Below are the code and all the weights of a small trained network. Each question names an input and a class and asks about switching units off, where a switched-off unit gives its printed mean instead of its output.

import numpy as np


def w(rows, s, z=0):
    codes = np.array(rows[::2]) - 128.0
    scale = np.full(codes.shape[1], s)
    scale[-1] = z or s
    return codes * scale


def norm(h):
    return h / np.sqrt((h * h).mean(-1, keepdims=True) + 1e-5)


def f(y):
    return np.maximum(y, 0)


def log_softmax(a):
    a = a - a.max(-1, keepdims=True)
    return a - np.log(np.exp(a).sum(-1, keepdims=True))


def net(x, mask):
    res = np.array(x, float).reshape(1, 2) / 4 @ E
    u = 0
    for l in range(2):
        y = f(norm(res) @ A[l][:, :-1].T + A[l][:, -1])
        res = res + np.where(mask[u : u + 7], y, B[l][:, -1]) @ B[l][:, :-1]
        u += 7
    return log_softmax(norm(res)[-1] @ U[:, :-1].T + U[:, -1])


A, B = {}, {}
E = w([
[51,81,83,106,93,137,99,130,254],'x0',
[61,88,165,98,169,74,36,123,101],'x1',
],0.0085)
A[0] = w([
[146,105,123,189,53,144,84,123,78,47],'L0N1',
[214,198,194,191,113,194,237,122,130,198],'L0N2',
[137,125,192,134,139,128,2,120,94,169],'L0N3',
[90,66,125,153,191,105,142,146,52,46],'L0N4',
[116,165,107,99,106,153,62,85,158,51],'L0N5',
[179,194,81,223,175,132,123,149,62,116],'L0N6',
[112,129,103,174,159,11,95,78,90,253],'L0N7',
],0.0079,0.0014)
B[0] = w([
[187,40,206,152,69,122,113,37,95,139],'L0N1',
[121,79,62,101,157,179,71,162,101,247],'L0N2',
[46,133,170,171,121,106,101,255,108,187],'L0N3',
[147,183,244,141,205,91,34,83,203,165],'L0N4',
[189,104,126,69,65,84,119,45,150,148],'L0N5',
[255,212,248,43,156,219,201,135,161,204],'L0N6',
[206,79,133,59,112,66,194,185,85,178],'L0N7',
],0.0065,0.013)
A[1] = w([
[138,125,107,140,112,127,122,77,200,60],'L1N1',
[51,132,116,75,102,105,173,190,168,254],'L1N2',
[193,215,152,154,135,155,99,141,53,187],'L1N3',
[78,102,191,117,162,77,121,129,153,142],'L1N4',
[155,138,110,131,140,203,159,91,78,128],'L1N5',
[47,141,99,202,111,2,95,168,94,122],'L1N6',
[62,109,162,199,131,72,110,173,153,74],'L1N7',
],0.0097,0.0029)
B[1] = w([
[137,137,156,87,152,37,209,131,207,164],'L1N1',
[143,210,230,200,221,102,100,72,7,213],'L1N2',
[38,101,126,156,90,33,86,116,237,255],'L1N3',
[216,129,6,86,45,174,118,129,78,208],'L1N4',
[3,73,1,237,111,95,134,163,96,212],'L1N5',
[97,81,11,94,72,239,222,13,50,193],'L1N6',
[23,111,72,138,44,196,209,92,136,186],'L1N7',
],0.0068,0.0095)
U = w([
[182,153,200,188,129,156,90,75,101,76],'0',
[183,112,183,191,113,159,104,101,127,1],'1',
[80,93,106,106,58,158,153,60,6,184],'2',
[134,73,39,224,175,229,150,207,148,184],'3',
[141,186,167,139,157,21,192,42,202,187],'4',
[131,151,170,109,135,174,105,130,140,32],'5',
[186,112,252,113,165,50,60,252,100,187],'6',
],0.012,0.005)

Each question gives the input, the list of numbers given to net, and the class t.
The units are the neurons (one row each of A and B). Each row of codes is followed by its name. A weight is (code - 128) times the scale printed after its matrix; where a second scale follows, it is the last column's (A, B and U).
mask holds one flag per neuron, layer by layer. A switched-off neuron (its flag False) gives its mean, the last column of its row in B, instead of its output. The means were averaged over made-up inputs and are rounded, as every weight is.
A unit's drop is (log p(t) with every unit on - log p(t) with that unit switched off) / (log p(t) with every unit on - log p(t) with every unit switched off).
unit that matters most: the unit with the biggest drop
top k neurons: the k neurons with the biggest drops, biggest first
top k neurons in layer l: the k neurons of layer l with the biggest drops, biggest first
drop of u: that unit's drop, to one decimal
input [-7,-2], class 6: top 3 neurons in layer 1 => L1N6, L1N7, L1N4
input [-4,5], class 6: top 3 neurons => L0N7, L0N4, L1N5
input [7,-7], class 4: unit that matters most => L1N1
input [1,-1], class 4: top 3 neurons in layer 1 => L1N1, L1N6, L1N4
input [8,4], class 2: top 2 neurons => L0N6, L1N3
input [-6,-6], class 3: top 2 neurons => L0N2, L1N5
input [-6,-2], class 3: top 2 neurons => L1N5, L0N2
input [-3,-1], class 3: top 2 neurons in layer 0 => L0N2, L0N3
input [7,2], class 4: top 3 neurons => L0N3, L1N1, L0N5
input [6,1], class 4: top 2 neurons => L0N3, L1N1
input [3,-3], class 4: top 2 neurons in layer 0 => L0N3, L0N2
input [-8,-5], class 3: drop of L1N5 => 0.4
input [-8,-6], class 3: drop of L1N5 => 0.2
input [7,0], class 4: unit that matters most => L0N3
input [-7,-4], class 3: drop of L1N5 => 0.5
input [-7,-6], class 3: drop of L0N1 => 0.0
